129,113,132,126,120,121,139,128,134,140,136,125,123
126,146,123,125,139,133,120,129,123,118,127,135,131
117,132,125,137,133,119,136,131,114,122,138,135,124
130,129,127,132,126,139,114,129,129,123,109,127,133
127,122,129,131,135,122,128,127,117,121,129,106,127
125,110,132,135,123,119,136,129,124,132,130,115,123
Indices start at 1.
Give the entry at row 1, column 3.
Answer: 132
The entry in the bottom-right corner -> 123
The entry just right of the smallest entry: 127
Give the smallest entry.
Answer: 106
Give the maximum.
Answer: 146
Give the bottom entry of the column that holds the smallest entry.
Answer: 115
The top entry of the column that holds the smallest entry is 125
The entry at row 2, column 1 is 126
Give the entry in the bottom-left corner.
Answer: 125
Give the entry directly above the largest entry.
Answer: 113
Give the entry directly above 109.
Answer: 138
The bottom entry of the column that holds the largest entry -> 110
The top-right entry is 123
The entry in row 3 and column 1 is 117
The entry in row 1 and column 1 is 129

Questions about the grid below. Counting starts at 1.
1) Report the entry just left of the largest entry.
2) Report the entry just right of the smallest entry.
3) Report the entry at row 1, column 1.
4) Report the entry just left of 123.
5) Report the entry in row 1 and column 2.
6) Report the entry directly above the largest entry.
7) Report the entry in row 3 and column 2.
8) Report the entry at row 2, column 2.
[[130 151 140 112 133 133 127 146 144]
 [130 141 128 122 127 127 130 128 133]
 [138 141 122 122 118 112 145 108 123]
 [130 145 139 110 138 135 124 133 153]
 [130 122 120 126 138 135 124 105 133]]
1) 133
2) 133
3) 130
4) 108
5) 151
6) 123
7) 141
8) 141

X =
[[133 134 122 127 130 129 125 136 133 128]
 [126 122 126 133 111 129 129 122 132 116]
 [133 125 112 131 118 128 113 126 127 116]
 [135 128 122 133 114 130 124 128 138 110]
 [127 126 124 129 118 129 127 128 132 122]
 [130 129 125 144 123 136 128 131 123 125]
 [133 126 111 136 132 133 119 129 117 136]
 [130 146 115 123 122 123 114 143 132 127]
 [124 127 130 112 140 122 129 129 129 141]
 [125 120 146 126 144 131 148 123 127 141]
 [124 134 154 129 128 130 142 135 139 120]
 [127 142 136 118 122 124 140 138 147 126]
 [126 127 126 122 131 125 129 125 127 134]
 [127 120 107 109 121 114 108 112 124 126]]
Indices start at 1.
Find the bottom-left entry.
127
The entry in the top-right corner is 128
The bottom-right entry: 126
Find the entry in row 3 and column 1.
133
The entry at row 2, column 1 -> 126
Find the top-left entry.
133
The entry just right of the largest entry is 129
The entry just left of the smallest entry: 120
The top entry of the column that holds the smallest entry: 122
Find the entry directly above the largest entry.
146
Find the bottom entry of the column that holds the smallest entry.
107
The entry at row 1, column 2 -> 134
The entry directly below the largest entry is 136

M =
[[133 131 112 133 127 126 115 128 114 124 117 134 139]
 [115 129 114 130 113 103 136 132 129 128 119 134 111]
 [128 124 133 139 132 120 127 124 145 125 127 113 139]
 [113 115 132 120 120 120 100 105 132 124 118 112 132]
 [130 127 135 130 126 134 154 154 135 122 124 121 125]]
The last entry, reading row by row is 125
The second entry, reading row by row? 131
The entry directly above 121 -> 112
The first entry, reading row by row? 133
The 3rd entry on the main diagonal? 133
The smallest entry in the first row -> 112
The top-right entry -> 139
The third-last entry, reading row by row? 124
The centre entry? 127
The fifth entry in reading order? 127
The bottom-left entry: 130
The top entry of the column that holds the smallest entry? 115
The 2nd entry on the diagonal from the top-right corner? 134
The entry just left of 100? 120
The third entry on the diagonal from the top-right corner: 127
The minimum? 100
The entry directly above the centre entry is 136
The entry just right of 136 is 132
The 3rd smallest entry? 105

Questions about the table below. Counting starts at 1.
1) Read off the entry at row 1, column 1.
2) Read off the entry in row 1 and column 3.
3) Read off the top-right entry.
4) Read off the bottom entry of the column that holds the smallest entry.
5) Read off the entry in the bottom-left corner.
6) Read off the entry directly below the smallest entry.
7) Read off the entry directly below the largest entry.
8) Read off the entry in row 2 and column 1.
[[128 129 129 127 129 124]
 [145 136 116 126 125 102]
 [129 133 127 126 132 133]
 [128 127 128 131 124 125]
 [125 122 126 137 118 115]
 [120 123 134 127 131 134]
 [129 127 128 127 130 124]
 [128 124 128 135 121 119]
 [127 128 128 127 131 125]
 [127 127 127 132 124 123]
 [139 133 120 126 127 109]
 [131 130 125 127 129 117]]
1) 128
2) 129
3) 124
4) 117
5) 131
6) 133
7) 129
8) 145

Questions about the table below. Counting starts at 1.
1) Which number is the top entry of the column that holds the largest entry?
2) Which number is the entry in the top-left corner?
3) Which number is the entry in the top-right corner?
4) Which number is the entry directly below the centre entry?
5) Which number is the entry in row 1 and column 3?
6) Which number is the entry in row 2 and column 1?
7) Which number is the bottom entry of the column that holds the largest entry?
8) Which number is the entry at row 3, column 2?
[[134 133 129 125 130 120 119 133 110 123 128 123 125 126 131]
 [125 145 128 125 125 120 122 129 126 131 124 135 122 126 140]
 [132 123 129 127 133 126 127 131 119 125 130 122 128 126 124]
 [133 148 130 122 130 110 109 134 105 123 129 123 121 124 138]
 [135 127 127 128 134 125 118 132 111 121 132 121 126 126 127]
 [131 118 132 114 129 118 134 135 105 120 130 110 136 129 121]
 [130 121 129 131 125 134 130 129 135 127 127 130 130 132 131]
 [138 125 123 134 129 124 137 132 123 136 134 116 128 133 130]
 [130 127 128 130 129 127 129 128 128 129 130 127 127 129 129]
 [133 126 125 131 129 126 131 130 124 134 132 122 129 133 127]
 [128 135 125 131 130 122 129 130 122 130 130 123 123 125 127]
 [120 131 132 119 127 128 120 124 129 126 125 138 130 124 128]
 [127 133 126 137 128 132 128 130 136 119 125 129 122 124 127]
 [138 113 126 133 127 133 135 131 133 130 129 126 131 140 133]
 [126 127 128 127 128 128 127 128 127 126 126 130 129 127 128]]
1) 133
2) 134
3) 131
4) 128
5) 129
6) 125
7) 127
8) 123
